Each row of numbers belongs to one of the things below and depends on some of the facts about them. Some rows are named. Which thing is each other row?

Some facts about the things:
baplin {χ=a, Ω=klunoklak, tilavu, maston, κ=395}
bira {χ=g, κ=395}
bodrafi {χ=a, κ=43}
boflotrol {χ=b, κ=395}
boflum {χ=a, Ω=firok, goplik, κ=166}
boklek {χ=g, κ=820}
boro {χ=a, κ=97}
bramel {χ=c, κ=97}
brepleser {χ=a, Ω=dega, skerer, kibal, lotur, kleklane, κ=820}
brofar {χ=a, κ=229}
broste {χ=d, κ=97}
brotim {χ=f, κ=229}
brulol {χ=c, κ=43}
bruruk {χ=a, κ=43}
buflil {χ=g, κ=166}
buza {χ=b, κ=43}
dasor {χ=c, κ=43}
dega {χ=d, κ=229}
dife {χ=c, κ=395}
dipa {χ=a, Ω=zefol, kidrin, giler, κ=43}
disum {χ=a, κ=97}
ditrum {χ=a, κ=395}
dodem {χ=b, κ=229}
dopon {χ=a, κ=229}
drazek {χ=a, Ω=kastik, skerer, koplon, gronu, brofar, pagruk, κ=395}
drazisu {χ=c, κ=820}
dresko {χ=b, κ=229}
driral {χ=c, κ=43}
dritabror {χ=a, κ=229}
druflis {χ=c, Ω=vezer, kastik, modro, ditrum, κ=43}
dugim {χ=a, Ω=nostopin, goplik, tilavu, maston, κ=395}
feflu {χ=c, Ω=gubrul, nudro, κ=97}
fetron {χ=b, κ=166}
firok {χ=d, κ=395}
flaklom {χ=g, κ=229}
fleku {χ=a, κ=97}
flikloskar {χ=a, κ=166}
flisku {χ=b, κ=820}
fludran {χ=a, κ=97}
fogudun {χ=b, κ=97}
fuda {χ=b, κ=229}
gafi {χ=b, κ=97}
gagram {χ=a, Ω=bodrafi, popustus, κ=43}
gapon {χ=b, κ=43}
gara {χ=a, Ω=simu, boflotrol, kiril, κ=43}
gebros {χ=a, κ=395}
giflor {χ=e, κ=229}
giklal {χ=a, κ=43}
giler {χ=a, κ=43}
goplik {χ=d, κ=820}
greploflam {χ=b, Ω=broste, lodrigrul, tilavu, κ=395}
gronu {χ=c, κ=97}
gubrul {χ=c, κ=97}
guse {χ=b, κ=166}
kabepo {χ=b, κ=820}
kaleten {χ=f, κ=43}
kastik {χ=g, κ=43}
kevi {χ=c, κ=43}
kibal {χ=f, κ=820}
kidrin {χ=e, κ=820}
kiril {χ=a, κ=229}
kleklane {χ=a, κ=395}
klomalun {χ=a, κ=97}
klostokli {χ=a, κ=820}
klunoklak {χ=d, κ=97}
komemom {χ=a, κ=97}
koplon {χ=a, κ=166}
leplifor {χ=d, Ω=brulol, trazupak, mabra, gronu, dife, κ=229}
lepu {χ=g, Ω=drazisu, liskin, notras, dasor, flisku, κ=43}
liskin {χ=b, κ=166}
lodrigrul {χ=b, κ=43}
lotur {χ=f, κ=97}
lutom {χ=b, κ=820}
mabra {χ=f, κ=166}
maston {χ=a, κ=43}
mavun {χ=a, κ=97}
meba {χ=a, κ=229}
mevur {χ=d, κ=43}
miripa {χ=b, Ω=tupi, brotim, fogudun, tolan, κ=395}
modro {χ=b, κ=820}
munan {χ=b, κ=820}
murovus {χ=f, κ=229}
nidrun {χ=b, κ=395}
nopo {χ=b, κ=97}
nostopin {χ=a, κ=395}
notras {χ=a, κ=820}
nudro {χ=a, κ=229}
pabrogru {χ=d, Ω=skerer, simu, bramel, kidrin, dritabror, κ=395}
padramum {χ=a, κ=229}
pagruk {χ=a, κ=395}
paku {χ=c, κ=43}
pali {χ=c, Ω=nidrun, klunoklak, fetron, dasor, zonen, disum, κ=43}
pevapur {χ=e, Ω=broste, koplon, vipavon, giklal, κ=820}
pibas {χ=e, Ω=simu, nostopin, komemom, tolan, kiril, giklal, κ=395}
pigar {χ=a, κ=820}
plizi {χ=b, κ=166}
pludran {χ=a, κ=395}
popustus {χ=c, κ=395}
rastir {χ=e, Ω=liskin, driral, seflal, giler, stabom, κ=820}
retobra {χ=d, κ=229}
retu {χ=a, Ω=klunoklak, meba, popustus, nopo, κ=166}
ribu {χ=a, κ=166}
rugramuk {χ=b, κ=820}
seflal {χ=a, κ=166}
sesku {χ=b, κ=820}
sesu {χ=b, Ω=dresko, drazisu, paku, lodrigrul, boflotrol, fleku, kevi, κ=229}
sileta {χ=e, κ=43}
simu {χ=e, κ=820}
skadre {χ=c, κ=820}
skerer {χ=a, κ=166}
skogam {χ=f, Ω=trepur, zival, nostopin, meba, flikloskar, κ=395}
skogok {χ=a, κ=820}
skoloflol {χ=d, κ=395}
skufevar {χ=g, Ω=fludran, bodrafi, tupi, pludran, padramum, kidrin, giler, κ=820}
stabom {χ=a, κ=43}
stulo {χ=a, Ω=bodrafi, simu, dritabror, κ=43}
subre {χ=a, Ω=mavun, firok, dodem, koplon, zagrol, gronu, sesku, κ=97}
sudrem {χ=a, κ=43}
suzal {χ=b, κ=43}
teflen {χ=a, κ=229}
teram {χ=e, κ=395}
tilavu {χ=b, κ=166}
tolan {χ=b, κ=229}
trazupak {χ=c, κ=97}
trepur {χ=a, κ=229}
trimu {χ=b, κ=229}
triniti {χ=a, Ω=munan, gapon, vemol, κ=43}
trufeba {χ=a, Ω=kibal, retobra, pagruk, κ=229}
tubar {χ=f, κ=229}
tupi {χ=a, κ=229}
vemo {χ=b, Ω=kabepo, popustus, fuda, κ=166}
vemol {χ=b, κ=97}
vezer {χ=a, κ=166}
vifleda {χ=a, Ω=trimu, skogok, koplon, komemom, lutom, nopo, buza, κ=229}
vipavon {χ=a, κ=97}
vubir {χ=d, κ=229}
vumum {χ=b, κ=166}
zagrol {χ=f, κ=395}
zeflum {χ=c, Ω=trimu, bira, bruruk, kiril, vumum, κ=97}
zefol {χ=d, κ=229}
zival {χ=b, κ=43}
zonen {χ=b, κ=395}
zutak {χ=b, Ω=nidrun, vezer, gebros, κ=229}

Known rows:
notras: [ -1  -4  -3   4  -6 -11  11   3  -2   3  -5  -5 -14  -2  -5   7   2  -6
  -1  -5   6  -4  -4  -5   1   4   0   5  -2  -3   0  -2   1 -12   3  -2
  -2  -6  -7   1   1  -1  -2   3   4  -9]
lepu: [ 11   1   5  -1 -19  -6  -1   3 -24 -12  -2   0  14   7  -6  -6  -4   1
  -2   3 -12   2  11  -1   1   1   1  14 -12  -7   1 -10  -5  -9 -17  -9
  -5  -9 -22   7   1  17  -4  16  19  -3]
flisku: [-16  -6  -1   0   2  -4   4   5   8  -3   1 -10 -12  -4  -4   3   1  -4
   3   8   4   0  -5   1   5   5   2   3   4   6  -2   1  -5  -6  -1  -4
   3   0  -1  -8  -1  -6  -2 -13   4   1]
klostokli: [  6   0  -3  -1  -3  -5   7  -1  -4   3  -5   0  -7  -4   0   8   2   0
  -2  -5   5  -3  -3  -3   2   4  -1   3  -6  -4   0   0   4  -5   1   1
   0  -6  -2   2  -2   0   0  15  -2 -11]
vubir: [-22  -4  -6  -6  17   1  -5  -1  15 -12   8   8   2   0   5  -4   4  -3
   2  19  -1   2  -5   7  21   8   7 -14   8  21   0   2  -3  16   0  -6
   2  12  13 -12  -3 -11   3 -14  -5  23]
boflum: [ 9  8 -2  1 -4  0  5 -5 -7  1 -7  7  1 -6  2 11  3  1 -4 -5  5  0  0 -5
  1  1 -2  8 -5 -2  2  2 -1 -2 -2  2  2 -6 -5  9 -6  0  5 18 -5 -9]
popustus: [  4  -3  -1   6   0   0   3   0  -4   9  -2  -6  -9  -6  -5   1   0  -1
   6  -7   4  -5   1  -6 -11   0  -2   2   2  -6   0  -2   5  -1   3  10
  -5  -4   3  -4   8  -1  -5   6  -5  -5]
stabom: [  7  -9   5   2  -4  -8   0   0  -4   4  -1  -2  -2   6  -7   1  -1  -4
  -3 -15  -7   0  -5   4  -6   1  -1   5   1  -3  -1  -8   6  -8   7  -1
  -5 -11  -6   4   6   4 -10   0   3  -1]
mevur: [-21  -5   1  -8  14   6 -15  -5  13 -15  11   8   2   4   1   0   4  -4
   6   9  -2  12  -4  13   8   5   5  -7  15  19  -1   2  -2  15   0  -8
  -1   9   9 -11   1  -9   1 -20   0  30]
koplon: [ 16   5  -5   2  -4  -4   4  -2  -1   7   0   1 -10   1   3   0   5   0
  -1 -14  15  -2   1  -3  -7  -7  -3  -5   2  -6   4   5   2  -5  10   8
   1   2   2   8  -2  -4   2   2  -2 -11]
kidrin: [ -5  -2  -5 -11   4   3   1  10  -5   2   4  -7   1   9   4 -16  -4   2
   4   7   4   0   5   7   1  -1   2 -16  -6  -6  -9  -7   3   2  -7   4
 -11   9   2 -17   6   3   6 -17  16  -2]
feflu: [  4   2   6   0  -8   2  -1   1  -4   2  -6   5   4  -2  -1  10  -3   0
  -4   0 -11   2  -2  -2   0   0   1  11  -2  -4   0   2  -3  -2  -1  -3
   0 -11  -4   8   3   4   1   8  -8  -4]
nudro: [ 11  -3  -2   7  -2 -10   9  -2  -3   3  -2   0  -3  -1  -1  -3   1  -2
  -5  -7  -3 -12  -3  -5   4   1   0  -3  -5  -3   2  -2   3  -5   7   1
   0  -3   1   7   0   0  -5  14  -2  -6]
boro: [  8   1   3   1  -8  -5  -2   1  -3   5  -5   6  -1   1  -1   6   0  -3
  -3  -8  -5  -1  -4  -2  -3  -3   1   5   2  -5   2   1   3  -5   3  -1
  -2 -10  -4   7   6   0   2   7  -5  -5]
fludran: [  6  -5   4  -2  -1  -4  -1   5   0  14  -6   3   0   5   0   3  -4  -2
  -4 -12  -7  -1  -6  -1  -3  -2  -1  -1  -1  -8  -2  -7  10  -3   7   2
 -10 -12  -2   3  12   4   0   0  -6  -7]
kabepo: [ -9  -1  -2  -1   6   5   1  -1   4   0  -3  -5  -7  -7   0   2  -1   0
   5   5   4  -2  -1  -1   0   4   1  -2   2   2  -2   3   0   3  -2   5
  -4   3   6 -11   3  -5  -1  -3  -6   2]
zagrol: [ -4   6   1  -7   3  15  -5   4   0  -6  11  -9   2  -1   0 -13  -2   8
   7  17   4   6  10   8  -5  -6   3  -9   4   1  -4  12 -15   7  -9  -2
  12  15   7 -14  -6  -1   4 -23  10   6]

Rows to name:
No name comes twice in this set of rows, the named rows included.
[  2   0   6  -6  -4   1  -8   2 -10 -13   7  -1  13   8  -4 -12  -2   2
   5   7  -5   4  10   8   0  -2   3  -4   1   0  -2  -1  -5   5 -10  -3
  -5   5  -3  -5   2   7   0  -6  13  10] : sileta
[-10   1  -2 -13  -2   6  -1   7  -9  -9  -1  -2   8   3   2  -6  -5   4
   1  21  -6   3   4   5  15   9   4   1 -13   1  -7  -6  -7   5 -16  -9
  -8   1  -7 -10   0   8   8  -2  14   1] : rastir
[ 11  -1   3  11  -6  -8  -1  -6  -4  -3  -1  -1   0  -1  -6   2   2  -6
   2 -15   3  -3   3  -5 -13  -6  -3   7   7  -2   5  -3   6  -5   6   5
  -5  -2  -4  10   2  -1  -8  10  -2   1] : maston
[  3   7  -4   3  -5   3   4  -5  -9   0 -11   3   2 -10   1  13   0   0
   0  -2   0  -3   2 -10   1   6  -1  13  -7  -2   4  -3   5   3  -4   7
  -7 -11  -3   5   0   0   2  28 -11  -4] : retu
[  4  -3   4   0  -1   3  -5  -7  -4   3  -5   6  11   7   3   6  -2   1
  -7 -13  -9   4  -3   0  -4   1  -5  10  -9  -3   1 -11  12   2  -1  -3
  -5  -9  -8  10  -1  11  -3  11  -5  -3] : stulo
[-19   4  -1   4   2   0   2  -1  11 -11  -5  -2   9  -1   4   5   0   1
  -8  17  -6   0  -2  -4  14   6  -1  10  -6  12   3  -7  -4   0  -7 -15
  10   0  -8   5 -14   0   3  -2   4   3] : sesu
[ -6   3   4   6   2   5  -6   3   7   1   0   0   2  -6   0  -2  -1  -2
   6   1   0   0   3  -3  -7  -7   1   0  13   1   2   5   2   3   3   7
  -4   4   6  -3   7  -8   4 -10 -10   6] : nopo
[  5   1  -5  11   1 -10   7  -2   3   6  -2  -4   2   4   4  -6   3  -4
  -5 -10   8 -11   1  -9  -4  -6  -7  -2  -3  -3   4  -9  10  -7  10   4
  -2   6  -2   9  -3  -1  -1   5   1  -9] : kiril
[-18   6   2  -5   6  22  -7   2  -3 -10   0  -6  13 -10  -1  -5  -7   9
   9  27  -6   4  14  -1   0   5   3   8  -3   4  -2   1 -10  14 -21   0
   2   8   2 -15  -5   2   6  -2   3  10] : skogam
[ -3  -2   1   1   2   0   5  -3   2  -7  -4   2   4  -8  -3   1  -3   1
  -4  12 -13  -5  -2  -2  15   9   5   3  -4   8   0   5  -9   4  -4  -4
   5  -1   5   0  -6  -2  -3   9  -7   8] : zutak
[  9  -2   4  -1  -7   0  -2  -7  -8  -2  -5   6   8   1  -4   9   0   1
  -6  -8  -9   3  -2   3   0   4  -1  13  -4  -1   2  -3   3  -1   0  -3
  -1 -11  -6  11   0   7  -8  18  -4   1] : triniti
[ 17  -2   6   2  -6  -3  -3  -5  -3   1   3   1   1   3  -4   1   1   1
  -4 -14  -1   2  -1   6  -8  -4  -2   2   2  -4   1   6  -1  -5   6   1
   6  -3   1   9  -3   6 -10   0  -3  -2] : brulol
[  5   2  -2 -12  -8   5   4   5 -23   4 -12   2  14   7   7  -5  -9   7
  -3   3  -9  -3   4  -3   9   6   0   3 -23 -13  -6 -12   4   0 -18  -1
 -12  -9 -12  -4   1  20   6  22  11 -17] : skufevar
[ 14   3   0  -1  -2  -5   7  -6  -5   4  -5  10   6   0   4   4   0   3
 -11  -5  -8  -6  -5   0  11   5  -1   0 -13  -2   1   1   1   0   2  -5
   7  -5  -1  12  -7   8  -1  21  -6  -8] : trufeba
[  7 -10   7   7  -8  -7   1   1  -3  -3   1 -10  -6   0 -13   0  -1  -5
   2 -10  -7  -4   1   0  -8  -1   0   9   8  -2   2  -2  -2 -10   5   0
  -1  -7  -5   4   5   2 -12  -3   4   2] : dasor

Now the same things, written a new way:
Named rows:
stulo: [ -2  -6 -11   1  11  -5  -9 -12  -1   8   4  -5  -7  -7]
leplifor: [ -9  11  19  -1  -9  -8  -5 -23   4  -7 -26  16 -23   8]
sesu: [ -2  -3   2  14   3 -11  -8 -11   4   6  -7   6 -13 -11]
bramel: [ -2  -1  -7  -3   1   5  -1   7   1   1  15 -15  -3  -6]
fleku: [ 2 -8 -9 -3  1  3 -6  6  1  2 15 -9  5 -3]
padramum: [ -2 -13  -4  -4   4  -4  -3  11  -1   6  12  -5   7  -7]
fogudun: [ 6 -3  5  6 -4  2 -4  7  2 -6  5 -4 -3 -3]
drazisu: [  2  -6  -7   0  -2   3  -8  16   6   1  15 -16   5  -5]
teflen: [-11   2  -7  -6  -2  -7   0   4   1  10   1  -2   9  -1]
boro: [ -6   8 -12  -6  -7  -2  -4  -1   4   6   4  -6  10   0]
tilavu: [ 2 -6 11  1 -4  3  7 13  3 -8  9  2 -6 -3]
pagruk: [ -5   5  -4 -14  12  10  10   0  -6   6   3  -6   3   5]
seflal: [  0 -12  -6  -4  -4  -5  -6  14   4   6  14  -3  10  -6]
dopon: [-10   3  -9  -5  -1  -7   0   4   1   9   1  -2   9  -2]
lotur: [ 14  22  14  22 -12   6  21   1  -1 -16 -17   9  -4   3]
buflil: [ 20   1 -18  -1 -11 -11  17  -7  -9   5  -3  25  27  -1]
firok: [ -2   1  29  -4   3  11  -1  -3  -1 -13 -17  10 -13  18]

Name these rows:
No name comes twice in this set of rows, the named rows included.
[  9  19  21  21   3  11  27  -2  -6 -11 -23  11  -8   3] : zagrol
[ 13   1  20  29  -5  -1  17  10  -1 -12 -13  12  -4  -7] : brotim
[ -5   6  10  -5  -2   3  14   1  -1  -4  -4   2 -10   1] : dodem
[  1   1   7   2   8   7   6   0  -3  -7  -1  -3 -10   1] : buza
[  0 -12  -3  -1  12   4  -7   8  -2   9   7  -5   8  -1] : pludran
[-1 -7 12  1  2  3  8  6 -1 -5  5  0 -9 -2] : trimu
[ -6   0  -5 -14  -6  -1   6   9   1   3  13  -3   5  -1] : vezer
[ 14  24  14  20 -15   8  24   4   0 -19 -16   6  -5   2] : kibal
[ -3   5 -14   1   1  -3  -7 -14   4   9   5  -9 -16 -14] : zeflum
[ 17  -3 -16   2  -4 -12  18  -7 -11   5  -6  24  27   0] : flaklom

